Here is a tiny trained network, its code and every weight. The questions are about switching its units off for an input and a class, where a switched-off unit gives its printed mean instead of its output.

import numpy as np


def w(rows, s, z=0):
    codes = np.array(rows[::2]) - 128.0
    scale = np.full(codes.shape[1], s)
    scale[-1] = z or s
    return codes * scale


def f(y):
    return np.maximum(y, 0)


def log_softmax(a):
    a = a - a.max(-1, keepdims=True)
    return a - np.log(np.exp(a).sum(-1, keepdims=True))


def net(x, mask):
    res = np.array(x, float).reshape(1, 2) / 4 @ E
    y = f(res @ A[0][:, :-1].T + A[0][:, -1])
    res = res + np.where(mask, y, B[0][:, -1]) @ B[0][:, :-1]
    return log_softmax(res[-1] @ U[:, :-1].T + U[:, -1])


A, B = {}, {}
E = w([
[172,183,133,170,43],'x0',
[100,191,254,121,172],'x1',
],0.019)
A[0] = w([
[146,158,119,160,131,247],'neuron 0',
[186,57,50,190,77,109],'neuron 1',
[99,177,181,211,134,79],'neuron 2',
[138,112,132,109,141,237],'neuron 3',
[72,119,103,55,199,100],'neuron 4',
[85,124,207,163,158,167],'neuron 5',
[7,37,157,63,170,89],'neuron 6',
[103,164,166,126,150,185],'neuron 7',
[112,162,168,94,146,90],'neuron 8',
[168,197,141,179,60,87],'neuron 9',
],0.015)
B[0] = w([
[232,27,231,227,128,211],'neuron 0',
[36,81,75,165,191,250],'neuron 1',
[36,153,32,132,185,189],'neuron 2',
[251,66,184,140,167,208],'neuron 3',
[77,166,153,188,71,214],'neuron 4',
[99,26,89,125,119,233],'neuron 5',
[43,162,159,213,38,246],'neuron 6',
[129,40,117,163,161,214],'neuron 7',
[53,98,5,100,191,180],'neuron 8',
[28,201,146,172,6,210],'neuron 9',
],0.012,0.021)
U = w([
[96,141,157,165,8,170],'0',
[93,75,26,120,247,97],'1',
[236,34,238,156,156,254],'2',
[204,193,144,25,102,91],'3',
[221,167,204,126,87,81],'4',
[145,163,126,74,140,81],'5',
[127,219,89,73,99,96],'6',
[132,167,140,88,104,78],'7',
],0.012,0.009)

Each question gives the input, the list of numbers given to net, and the class t.
The units are the neurons (one row each of A and B). Each row of codes is followed by its name. A weight is (code - 128) times the scale printed after its matrix; where a second scale follows, it is the last column's (A, B and U).
mask holds one flag per neuron, in row order. A switched-off neuron (its flag False) gives its mean, the last column of its row in B, instead of its output. The means were averaged over made-up inputs and are rounded, as every weight is.
A unit's drop is (log p(t) with every unit on - log p(t) with that unit switched off) / (log p(t) with every unit on - log p(t) with every unit switched off).
The circuit of an input: a set's keep is (log p(t) with only the set's units on - log p(t) with every unit switched off) / (log p(t) with every unit on - log p(t) with every unit switched off). Starting from all 10 units, units are removed one at a time, each time the one whose removal leaves the highest keep (on an exact tie, the one counted first), for as long as the keep stays at least 0.8.
units of the circuit, in order: the units of the circuit, biggest drop first
unit that matters most: the unit with the biggest drop
k most important neurons: the k neurons with the biggest drops, biggest first
drop when u is switched off: that unit's drop, to one decimal
input [-3,-1], class 2: unit that matters most => neuron 9
input [6,7], class 1: 2 most important neurons => [neuron 2; neuron 6]
input [-2,-3], class 2: 2 most important neurons => [neuron 2; neuron 8]
input [-3,-2], class 2: units of the circuit, in order => [neuron 9; neuron 2]
input [-3,5], class 1: 2 most important neurons => [neuron 8; neuron 9]
input [-4,0], class 0: 2 most important neurons => [neuron 6; neuron 0]
input [-7,7], class 0: 3 most important neurons => [neuron 6; neuron 4; neuron 1]
input [-7,5], class 0: 2 most important neurons => [neuron 6; neuron 4]
input [-4,1], class 0: 2 most important neurons => [neuron 6; neuron 0]
input [1,-7], class 1: drop when neuron 1 is switched off => 3.9
input [5,8], class 1: drop when neuron 2 is switched off => 0.1
input [2,-2], class 2: drop when neuron 6 is switched off => 0.2
